Below is a small trained network, with its code and all its weights. Each question gives an input and a class and asks what happens when units are switched off, that is, made to give their printed mean instead of their output.

import numpy as np


def w(rows, s, z=0):
    codes = np.array(rows[::2]) - 128.0
    scale = np.full(codes.shape[1], s)
    scale[-1] = z or s
    return codes * scale


def f(y):
    return y / 2 * (1 + np.tanh(0.7978845608 * (y + 0.044715 * y**3)))


def log_softmax(a):
    a = a - a.max(-1, keepdims=True)
    return a - np.log(np.exp(a).sum(-1, keepdims=True))


def net(x, mask):
    res = np.array(x, float).reshape(1, 8) / 4 @ E
    y = f(res @ A[0][:, :-1].T + A[0][:, -1])
    res = res + np.where(mask, y, B[0][:, -1]) @ B[0][:, :-1]
    return log_softmax(res[-1] @ U[:, :-1].T + U[:, -1])


A, B = {}, {}
E = w([
[156,253,208],'x0',
[145,132,129],'x1',
[141,219,2],'x2',
[113,126,130],'x3',
[181,134,132],'x4',
[151,129,130],'x5',
[111,126,120],'x6',
[70,118,126],'x7',
],0.0052)
A[0] = w([
[174,52,212,109],'neuron 1',
[181,178,170,124],'neuron 2',
[123,182,178,164],'neuron 3',
[167,129,119,144],'neuron 4',
[53,54,110,253],'neuron 5',
[179,75,97,138],'neuron 6',
[146,56,98,158],'neuron 7',
[146,202,2,124],'neuron 8',
[60,253,213,182],'neuron 9',
],0.0097,0.0019)
B[0] = w([
[82,178,177,213],'neuron 1',
[146,75,92,171],'neuron 2',
[177,97,91,171],'neuron 3',
[88,145,164,137],'neuron 4',
[143,109,95,231],'neuron 5',
[156,132,108,157],'neuron 6',
[188,144,92,179],'neuron 7',
[74,109,255,253],'neuron 8',
[186,81,71,241],'neuron 9',
],0.0083,0.0042)
U = w([
[113,115,141,244],'0',
[62,123,248,79],'1',
[127,108,145,155],'2',
[176,90,65,2],'3',
[100,127,144,122],'4',
],0.016,0.0039)

Each question gives the input, the list of numbers given to net, and the class t.
The units are the neurons (one row each of A and B). Each row of codes is followed by its name. A weight is (code - 128) times the scale printed after its matrix; where a second scale follows, it is the last column's (A, B and U).
mask holds one flag per neuron, in row order. A switched-off neuron (its flag False) gives its mean, the last column of its row in B, instead of its output. The means were averaged over made-up inputs and are rounded, as every weight is.
A unit's drop is (log p(t) with every unit on - log p(t) with that unit switched off) / (log p(t) with every unit on - log p(t) with every unit switched off).
The circuit of an input: a set's keep is (log p(t) with only the set's units on - log p(t) with every unit switched off) / (log p(t) with every unit on - log p(t) with every unit switched off). Starting from all 9 units, units are removed one at a time, each time the one whose removal leaves the highest keep (on an exact tie, the one counted first), for as long as the keep stays at least 0.8.
circuit, biggest first: the units of the circuit, biggest drop first
unit that matters most: the unit with the biggest drop
top k neurons: the k neurons with the biggest drops, biggest first
drop when u is switched off: that unit's drop, to one decimal
input [-1,-5,7,-1,5,0,-4,3], class 1: top 2 neurons => (neuron 8; neuron 9)
input [7,1,-6,-2,7,-4,5,8], class 0: unit that matters most => neuron 9
input [-8,-2,-2,5,0,-1,4,1], class 3: circuit, biggest first => (neuron 8; neuron 5)
input [8,4,-7,1,-3,2,-5,1], class 3: top 4 neurons => (neuron 9; neuron 8; neuron 3; neuron 2)
input [-3,7,5,-2,2,-2,-1,1], class 1: circuit, biggest first => (neuron 8; neuron 9)
input [5,6,1,-2,-2,2,1,3], class 3: top 3 neurons => (neuron 9; neuron 8; neuron 1)
input [-5,4,8,-2,3,-6,0,5], class 1: top 2 neurons => (neuron 8; neuron 9)
input [7,-5,-5,-7,-7,2,-1,0], class 2: top 2 neurons => (neuron 9; neuron 8)
input [7,7,0,6,-5,1,-6,5], class 3: circuit, biggest first => (neuron 9; neuron 8)
input [-7,1,-5,5,-4,-3,6,1], class 3: top 2 neurons => (neuron 8; neuron 5)
input [-4,-6,7,7,-5,-8,1,5], class 1: drop when neuron 3 is switched off => 0.1
input [8,-8,8,-6,6,0,-2,1], class 1: drop when neuron 8 is switched off => 4.7
input [3,-4,8,3,5,-5,-6,7], class 1: drop when neuron 8 is switched off => 1.1
input [7,-1,3,0,-3,6,-5,-3], class 3: drop when neuron 1 is switched off => 0.2
